Below is a small trained network, with its code and all its weights. Each question gives an input and a class and asks what happens when units are switched off, that is, made to give their printed mean instead of their output.

import numpy as np


def w(rows, s, z=0):
    codes = np.array(rows[::2]) - 128.0
    scale = np.full(codes.shape[1], s)
    scale[-1] = z or s
    return codes * scale


def norm(h):
    return h / np.sqrt((h * h).mean(-1, keepdims=True) + 1e-5)


def f(y):
    return y / 2 * (1 + np.tanh(0.7978845608 * (y + 0.044715 * y**3)))


def log_softmax(a):
    a = a - a.max(-1, keepdims=True)
    return a - np.log(np.exp(a).sum(-1, keepdims=True))


def net(x, mask):
    res = np.array(x, float).reshape(1, 3) / 4 @ E
    u = 0
    for l in range(2):
        y = f(norm(res) @ A[l][:, :-1].T + A[l][:, -1])
        res = res + np.where(mask[u : u + 10], y, B[l][:, -1]) @ B[l][:, :-1]
        u += 10
    return log_softmax(norm(res)[-1] @ U[:, :-1].T + U[:, -1])


A, B = {}, {}
E = w([
[187,200,127,186,210,74,120,130,132,74],'x0',
[26,137,185,205,163,152,58,115,149,166],'x1',
[128,142,2,198,117,206,188,79,133,145],'x2',
],0.0068)
A[0] = w([
[146,148,99,163,131,187,111,47,57,116,74],'L0N0',
[69,53,170,137,71,167,165,130,86,190,108],'L0N1',
[162,159,180,218,173,128,174,129,100,4,157],'L0N2',
[146,121,173,135,119,28,100,148,129,137,161],'L0N3',
[159,86,15,132,126,151,143,147,142,122,195],'L0N4',
[136,127,121,128,127,165,102,167,193,106,1],'L0N5',
[118,182,183,38,85,145,118,184,83,125,139],'L0N6',
[141,104,69,104,133,92,36,63,189,143,89],'L0N7',
[81,135,111,187,130,129,24,113,195,171,130],'L0N8',
[92,172,147,98,1,134,156,100,137,117,67],'L0N9',
],0.0046,0.0047)
B[0] = w([
[110,78,97,98,150,31,101,143,177,136,130],'L0N0',
[242,146,133,182,160,128,148,178,95,193,199],'L0N1',
[183,67,159,175,44,135,117,172,69,244,254],'L0N2',
[86,136,94,154,129,127,241,78,159,143,237],'L0N3',
[75,107,253,133,105,80,157,67,145,81,234],'L0N4',
[166,129,60,111,131,158,79,207,111,101,80],'L0N5',
[90,84,124,172,150,114,222,104,170,132,218],'L0N6',
[95,167,114,147,63,101,125,186,143,101,105],'L0N7',
[191,110,170,138,81,165,151,169,182,4,206],'L0N8',
[159,93,126,214,124,111,117,181,107,119,128],'L0N9',
],0.0049,0.0034)
A[1] = w([
[66,161,136,137,181,198,14,143,175,143,57],'L1N0',
[148,147,78,190,97,156,156,189,169,140,139],'L1N1',
[100,106,107,74,66,195,116,144,130,160,81],'L1N2',
[99,148,149,48,166,50,111,180,141,115,16],'L1N3',
[191,140,80,42,110,111,142,141,108,54,44],'L1N4',
[105,153,39,126,123,159,123,56,150,121,12],'L1N5',
[134,178,64,185,142,143,138,96,91,82,138],'L1N6',
[142,125,188,117,145,122,174,86,186,101,254],'L1N7',
[153,83,96,47,91,147,146,153,155,143,91],'L1N8',
[201,254,96,162,173,76,112,135,139,104,23],'L1N9',
],0.0088,0.0021)
B[1] = w([
[121,207,13,108,59,181,122,113,24,43,182],'L1N0',
[165,124,135,62,97,105,170,77,159,124,172],'L1N1',
[186,134,208,170,253,45,61,255,82,164,162],'L1N2',
[19,93,135,84,219,75,214,118,140,104,176],'L1N3',
[44,235,104,155,58,214,39,110,77,42,189],'L1N4',
[30,101,199,49,202,78,175,118,186,101,146],'L1N5',
[73,117,190,75,180,56,109,167,105,121,173],'L1N6',
[167,126,87,107,102,134,114,72,164,140,254],'L1N7',
[126,157,105,210,142,161,90,145,118,126,184],'L1N8',
[139,61,143,181,150,186,99,226,123,203,198],'L1N9',
],0.0075,0.0071)
U = w([
[94,212,117,159,48,196,94,112,76,54,143],'0',
[177,76,183,200,167,132,106,227,101,221,132],'1',
[48,87,178,67,176,61,202,74,178,108,129],'2',
[218,110,96,117,41,142,142,42,195,170,138],'3',
[152,177,21,54,162,122,66,156,205,213,2],'4',
[166,152,32,51,172,129,41,148,216,185,6],'5',
[145,134,6,71,150,104,55,150,191,196,18],'6',
[165,143,14,46,184,145,70,146,188,193,15],'7',
],0.017,0.021)

Each question gives the input, the list of numbers given to net, and the class t.
The units are the neurons (one row each of A and B). Each row of codes is followed by its name. A weight is (code - 128) times the scale printed after its matrix; where a second scale follows, it is the last column's (A, B and U).
mask holds one flag per neuron, layer by layer. A switched-off neuron (its flag False) gives its mean, the last column of its row in B, instead of its output. The means were averaged over made-up inputs and are rounded, as every weight is.
A unit's drop is (log p(t) with every unit on - log p(t) with that unit switched off) / (log p(t) with every unit on - log p(t) with every unit switched off).
The circuit of an input: a set's keep is (log p(t) with only the set's units on - log p(t) with every unit switched off) / (log p(t) with every unit on - log p(t) with every unit switched off). Starting from the 12 units with the biggest drops (on a tie, the unit counted first), units are removed one at a time, each time the one whose removal leaves the highest keep (on an exact tie, the one counted first), for as long as the keep stays at least 0.8.
circuit, biggest first: the units of the circuit, biggest drop first
most important unit: the unit with the biggest drop
top k neurons: the k neurons with the biggest drops, biggest first
top k neurons in layer l: the k neurons of layer l with the biggest drops, biggest first
drop when u is switched off: that unit's drop, to one decimal
input [6,7,-5], class 0: most important unit -> L1N0
input [4,1,2], class 1: top 2 neurons in layer 0 -> [L0N6; L0N3]
input [5,4,-6], class 2: top 2 neurons -> [L1N3; L0N1]
input [1,5,-6], class 2: top 3 neurons in layer 1 -> [L1N3; L1N4; L1N8]
input [3,3,-3], class 3: top 3 neurons in layer 0 -> [L0N3; L0N1; L0N8]
input [3,2,-1], class 3: top 2 neurons in layer 1 -> [L1N2; L1N1]
input [-3,0,-3], class 3: top 2 neurons -> [L0N6; L0N2]
input [4,-6,8], class 2: top 2 neurons in layer 1 -> [L1N5; L1N6]
input [0,-1,-3], class 3: top 2 neurons in layer 0 -> [L0N3; L0N6]
input [5,2,-6], class 2: top 3 neurons in layer 1 -> [L1N3; L1N2; L1N8]
input [-4,3,5], class 2: top 2 neurons -> [L0N2; L1N5]
input [8,-7,5], class 1: top 2 neurons in layer 0 -> [L0N8; L0N2]
input [-7,1,-6], class 1: top 2 neurons -> [L0N4; L1N2]
input [8,-6,2], class 1: most important unit -> L1N9
input [-1,-6,6], class 0: top 3 neurons in layer 1 -> [L1N4; L1N3; L1N8]
input [-2,-4,1], class 0: top 2 neurons -> [L1N4; L0N3]
input [-2,4,5], class 2: top 3 neurons -> [L1N5; L1N4; L0N2]
input [6,-3,6], class 1: top 3 neurons in layer 0 -> [L0N3; L0N6; L0N2]
input [-1,1,3], class 3: top 4 neurons -> [L0N4; L0N3; L1N7; L1N3]
input [-6,-2,4], class 1: circuit, biggest first -> [L1N2]
input [6,-7,5], class 0: drop when L1N4 is switched off -> 8.1
input [5,-8,0], class 0: drop when L1N4 is switched off -> 3.0
input [7,-8,-2], class 0: drop when L1N4 is switched off -> 6.8
input [1,-5,-1], class 0: drop when L1N4 is switched off -> 1.9
